Here is a tiny trained network, its code and every weight. The questions are about switching its units off for an input and a target symbol, where a switched-off unit gives its printed mean instead of its output.

import numpy as np


def w(rows, s, z=0):
    codes = np.array(rows[::2]) - 128.0
    scale = np.full(codes.shape[1], s)
    scale[-1] = z or s
    return codes * scale


def f(y):
    return np.maximum(y, 0)


def softmax(a):
    e = np.exp(a - a.max(-1, keepdims=True))
    return e / e.sum(-1, keepdims=True)


def log_softmax(a):
    a = a - a.max(-1, keepdims=True)
    return a - np.log(np.exp(a).sum(-1, keepdims=True))


def net(x, mask):
    ids = ['ΔΘΠΦζω'.index(c) for c in x.split()]
    T = len(ids)
    res = E[ids] + P[:T]
    u = 0
    for l in range(2):
        r = res
        for j in range(2):
            rows = slice(4 * j, 4 * j + 4)
            q, k, v = (r @ M[l][rows].T for M in (Q, K, V))
            z = softmax(np.where(np.tri(T) > 0, q @ k.T / 4**0.5, -1e9)) @ v
            o = O[l][rows]
            res = res + np.where(mask[u + j], z, o[:, -1]) @ o[:, :-1]
        u += 2
        y = f(res @ A[l][:, :-1].T + A[l][:, -1])
        res = res + np.where(mask[u : u + 16], y, B[l][:, -1]) @ B[l][:, :-1]
        u += 16
    return log_softmax(res[-1] @ U[:, :-1].T + U[:, -1])


Q, K, V, O, A, B = {}, {}, {}, {}, {}, {}
E = w([
[221,194,62,2,198,88,16],'Δ',
[11,199,141,176,164,203,139],'Θ',
[76,125,149,101,177,221,155],'Π',
[145,153,125,136,49,224,177],'Φ',
[183,24,184,72,107,156,176],'ζ',
[52,71,241,203,94,66,166],'ω',
],0.0069)
P = w([
[101,122,90,112,121,90,150],'0',
[169,184,135,143,196,125,187],'1',
[144,134,102,160,199,108,155],'2',
[164,183,173,88,124,139,166],'3',
[86,83,73,80,82,119,116],'4',
[113,146,146,54,55,123,123],'5',
[115,57,83,162,164,152,97],'6',
[182,181,211,152,164,159,118],'7',
[177,97,145,210,191,182,102],'8',
[141,181,227,64,72,131,104],'9',
[72,38,86,113,75,160,73],'10',
[93,102,169,62,44,127,82],'11',
[159,45,146,181,157,204,84],'12',
[178,172,254,136,124,161,95],'13',
],0.0097)
Q[0] = w([
[89,186,118,51,44,80,155],'0.h0',
[158,32,3,239,200,128,127],'0.h0',
[66,66,54,106,77,122,90],'0.h0',
[58,21,75,110,90,168,44],'0.h0',
[134,132,111,134,123,116,148],'0.h1',
[116,121,139,124,123,146,107],'0.h1',
[120,123,146,124,131,140,100],'0.h1',
[122,125,145,121,131,144,100],'0.h1',
],0.016)
K[0] = w([
[169,85,46,226,218,107,178],'0.h0',
[122,210,201,53,106,101,192],'0.h0',
[217,204,208,176,212,137,189],'0.h0',
[215,200,250,172,171,171,119],'0.h0',
[106,117,149,147,117,137,143],'0.h1',
[139,147,106,119,140,128,128],'0.h1',
[159,136,98,103,140,126,109],'0.h1',
[152,133,99,106,143,116,118],'0.h1',
],0.013)
V[0] = w([
[70,236,126,180,161,200,129],'0.h0',
[88,144,134,158,98,63,110],'0.h0',
[90,102,117,109,228,104,100],'0.h0',
[68,76,152,192,137,95,196],'0.h0',
[143,156,98,99,135,110,12],'0.h1',
[190,143,105,100,128,152,35],'0.h1',
[187,164,135,112,146,109,70],'0.h1',
[104,107,134,145,112,177,210],'0.h1',
],0.011)
O[0] = w([
[220,214,242,176,225,134,106,167],'0.h0',
[122,65,147,67,183,84,39,122],'0.h0',
[177,22,73,195,255,161,198,131],'0.h0',
[113,90,116,169,147,185,22,254],'0.h0',
[241,115,92,216,91,90,125,5],'0.h1',
[202,96,126,219,35,98,109,18],'0.h1',
[159,102,81,167,59,79,106,63],'0.h1',
[51,156,194,77,149,182,135,218],'0.h1',
],0.0069,0.0029)
A[0] = w([
[79,160,150,73,158,132,154,222],'0.n0',
[94,132,70,134,110,101,204,214],'0.n1',
[166,157,148,163,121,125,115,32],'0.n2',
[127,158,143,123,158,156,200,137],'0.n3',
[131,74,173,236,53,124,105,164],'0.n4',
[114,153,107,62,117,101,73,178],'0.n5',
[183,143,76,90,124,146,115,254],'0.n6',
[128,84,151,150,118,68,130,173],'0.n7',
[122,90,152,159,114,67,126,166],'0.n8',
[98,114,174,162,138,127,2,162],'0.n9',
[194,106,88,174,74,23,93,172],'0.n10',
[159,128,97,187,93,53,86,135],'0.n11',
[117,88,130,126,153,121,128,154],'0.n12',
[196,212,165,166,211,116,41,92],'0.n13',
[162,209,145,94,140,87,82,152],'0.n14',
[126,107,196,89,95,188,148,142],'0.n15',
],0.0067,0.0051)
B[0] = w([
[102,171,158,41,112,156,147,254],'0.n0',
[179,118,125,41,109,144,197,155],'0.n1',
[86,87,104,66,22,164,199,131],'0.n2',
[122,147,181,118,175,176,178,177],'0.n3',
[127,87,216,134,81,104,186,169],'0.n4',
[119,155,75,85,100,131,60,172],'0.n5',
[164,225,9,88,149,151,20,170],'0.n6',
[123,78,146,74,142,144,214,146],'0.n7',
[117,86,161,76,130,127,221,146],'0.n8',
[158,116,236,47,131,171,101,212],'0.n9',
[199,153,72,88,49,209,184,154],'0.n10',
[203,172,97,73,56,225,179,144],'0.n11',
[139,114,152,109,126,163,124,158],'0.n12',
[254,48,125,44,136,15,125,164],'0.n13',
[158,172,102,52,121,35,82,155],'0.n14',
[25,114,188,169,177,149,159,210],'0.n15',
],0.0051,0.0092)
Q[1] = w([
[98,154,142,46,181,165,158],'1.h0',
[162,106,105,195,67,104,120],'1.h0',
[66,148,158,58,195,150,141],'1.h0',
[139,137,112,38,112,176,200],'1.h0',
[144,104,103,191,106,94,67],'1.h1',
[140,181,173,3,135,157,141],'1.h1',
[100,139,137,89,170,158,205],'1.h1',
[113,123,158,39,212,171,166],'1.h1',
],0.0059)
K[1] = w([
[188,169,43,13,156,12,69],'1.h0',
[107,74,224,202,77,182,154],'1.h0',
[159,227,2,23,196,7,68],'1.h0',
[171,101,138,92,79,38,88],'1.h0',
[140,214,60,91,174,157,83],'1.h1',
[123,111,210,223,70,78,101],'1.h1',
[121,2,178,117,79,105,208],'1.h1',
[123,85,191,156,22,124,133],'1.h1',
],0.0061)
V[1] = w([
[177,164,43,122,118,89,18],'1.h0',
[116,183,22,134,180,163,108],'1.h0',
[198,193,3,111,120,93,44],'1.h0',
[137,88,133,133,103,64,148],'1.h0',
[66,113,199,175,122,56,172],'1.h1',
[82,102,156,123,189,92,125],'1.h1',
[160,198,54,105,160,185,98],'1.h1',
[174,194,46,101,135,208,95],'1.h1',
],0.0042)
O[1] = w([
[123,108,115,139,86,17,94,114],'1.h0',
[128,111,173,178,146,73,66,172],'1.h0',
[112,85,140,136,81,26,65,122],'1.h0',
[91,110,109,87,123,136,146,2],'1.h0',
[26,151,55,130,191,2,115,192],'1.h1',
[84,98,105,141,109,76,67,251],'1.h1',
[194,165,218,121,80,202,95,64],'1.h1',
[203,161,223,124,73,224,132,44],'1.h1',
],0.0049,0.0042)
A[1] = w([
[160,134,182,159,218,70,73,186],'1.n0',
[172,136,30,212,120,63,196,140],'1.n1',
[189,117,122,44,102,44,175,221],'1.n2',
[195,219,189,130,138,139,221,254],'1.n3',
[66,80,158,209,135,180,169,112],'1.n4',
[161,168,162,69,59,181,184,55],'1.n5',
[119,88,136,197,200,169,134,143],'1.n6',
[133,160,162,140,171,145,93,127],'1.n7',
[60,177,175,80,234,181,148,139],'1.n8',
[86,125,118,130,184,3,99,18],'1.n9',
[101,67,147,190,191,175,135,131],'1.n10',
[98,194,157,98,208,173,101,75],'1.n11',
[23,136,36,132,42,92,81,207],'1.n12',
[121,164,177,147,166,159,60,96],'1.n13',
[186,58,83,24,130,102,29,110],'1.n14',
[181,15,159,83,163,204,152,216],'1.n15',
],0.0054,0.0034)
B[1] = w([
[110,99,61,6,157,105,167,163],'1.n0',
[190,96,57,156,6,14,143,137],'1.n1',
[105,84,120,187,80,231,74,170],'1.n2',
[143,215,168,140,178,45,187,184],'1.n3',
[106,146,73,171,184,190,147,153],'1.n4',
[58,156,93,83,145,130,168,168],'1.n5',
[159,111,126,187,140,135,118,148],'1.n6',
[153,120,134,146,109,112,117,159],'1.n7',
[182,119,111,176,71,95,121,251],'1.n8',
[38,147,46,156,188,254,192,162],'1.n9',
[167,108,94,202,155,152,122,157],'1.n10',
[178,95,104,167,50,113,99,206],'1.n11',
[177,133,80,83,217,90,174,161],'1.n12',
[162,117,150,125,63,83,112,166],'1.n13',
[88,205,158,213,133,143,165,168],'1.n14',
[148,47,107,126,171,153,84,190],'1.n15',
],0.0062,0.017)
U = w([
[157,105,97,163,75,88,133,4],'Δ',
[191,105,147,65,158,70,121,74],'Θ',
[141,170,137,254,178,148,147,111],'Π',
[107,179,192,114,63,91,121,201],'Φ',
[78,139,73,63,195,161,166,99],'ζ',
[131,71,151,145,72,161,67,231],'ω',
],0.0072,0.0031)

Each question gives the input, a string of symbols that net reads in full, and the target symbol t.
The units are the heads (4 rows each of Q, K, V and O) and the neurons (one row each of A and B). Each row of codes is followed by its name. A weight is (code - 128) times the scale printed after its matrix; where a second scale follows, it is the last column's (O, A, B and U).
mask holds one flag per unit, layer by layer, with each layer's heads first. A switched-off unit (its flag False) gives its mean, the last column of its rows in O or B, instead of its output. The means were averaged over made-up inputs and are rounded, as every weight is.
A unit's drop is (log p(t) with every unit on - log p(t) with that unit switched off) / (log p(t) with every unit on - log p(t) with every unit switched off).
The circuit of an input: a set's keep is (log p(t) with only the set's units on - log p(t) with every unit switched off) / (log p(t) with every unit on - log p(t) with every unit switched off). Starting from the 12 units with the biggest drops (on a tie, the unit counted first), units are removed one at a time, each time the one whose removal leaves the highest keep (on an exact tie, the one counted first), for as long as the keep stays at least 0.8.
circuit, biggest first: the units of the circuit, biggest drop first
most important unit: the unit with the biggest drop
k most important neurons: the k neurons with the biggest drops, biggest first
k most important neurons of layer l: the k neurons of layer l with the biggest drops, biggest first
which heads matter: for each layer, one digit per head in row order, 1 if its drop is at least 0.15 and else 0, layers parted by /
input ω Π ζ, target ω: which heads matter : 11 / 00
input ω ω ω Θ Δ Δ ω Θ ω Δ ω ω Φ, target ζ: circuit, biggest first : (0.h0; 1.n8; 1.n11)
input Π Π ω ω ω ζ Θ Δ Θ Π, target Θ: circuit, biggest first : (0.h0; 0.n13)
input ω Π ζ Θ, target ω: which heads matter : 11 / 00
input Θ ω Φ Π, target Θ: which heads matter : 10 / 00
input Δ Φ Π Θ ω Θ ω Δ ω ω Θ ω ω ω, target Θ: 2 most important neurons of layer 0 : (0.n0; 0.n13)
input Δ Δ Π ω Θ ω ω ω Δ Π Δ ω, target Δ: circuit, biggest first : (0.h1)
input Π ζ Π ω, target Π: which heads matter : 10 / 10
input ω ω Π ω Π ω Φ Π Φ ω Π ω Δ, target ζ: which heads matter : 10 / 11
input Δ Φ Π ω ω Π Φ Δ, target ω: which heads matter : 11 / 01
input ω Φ Δ Θ Φ ω Φ Θ ω ω Δ, target Θ: which heads matter : 11 / 00
input Π Δ Δ Π ω Φ, target Δ: circuit, biggest first : (0.h0; 0.h1; 1.n1; 0.n9)
input Δ ω Δ ζ ζ Π, target Δ: 3 most important neurons : (0.n6; 1.n1; 0.n9)
input ω ω Δ Θ Φ ω Δ ω Π, target ω: most important unit : 0.h1
input Π ω ω ω ω ω Φ Φ ζ Φ ω, target Φ: which heads matter : 10 / 00
input Δ ω Φ Φ Π, target Φ: which heads matter : 11 / 11
input Θ Φ ω Φ, target Θ: circuit, biggest first : (0.h0; 0.n13; 1.n9)
input Π Φ Π Θ ω Φ ω Δ, target ζ: which heads matter : 10 / 10
input Π ζ ω ω ω Δ Π ω Π Π ζ ω ω, target ζ: which heads matter : 00 / 11
input ω Θ Δ Φ Δ Π ζ Φ ω ζ ω, target Φ: most important unit : 0.h0
input Π ω ω Θ Π ω ω Π ω ω ω Π ω Φ, target ω: which heads matter : 11 / 10
input ω Π Θ ω ω Φ Θ, target ω: which heads matter : 11 / 10
input Φ ω ω Δ Θ Φ Π Φ Φ Φ Π Θ, target Φ: circuit, biggest first : (0.h0; 1.n15)
input Π Φ Δ ω ω Π Θ ω ω ζ ω ζ ω Φ, target ζ: which heads matter : 00 / 11
input ω Π ζ ω ζ ζ ζ Π Θ Δ ω Θ Π, target ζ: 4 most important neurons of layer 1 : (1.n9; 1.n8; 1.n11; 1.n12)
input ω Φ ω Θ Δ ω Π ω ω Π Π Φ ω Θ, target ζ: 3 most important neurons : (1.n9; 1.n8; 1.n0)
input ζ Θ ω ω ζ ζ Θ ζ Φ Θ Φ Δ, target Φ: most important neuron : (1.n14)
input ω Π Π Δ ω ω ω Θ, target ζ: 2 most important neurons : (1.n9; 0.n6)
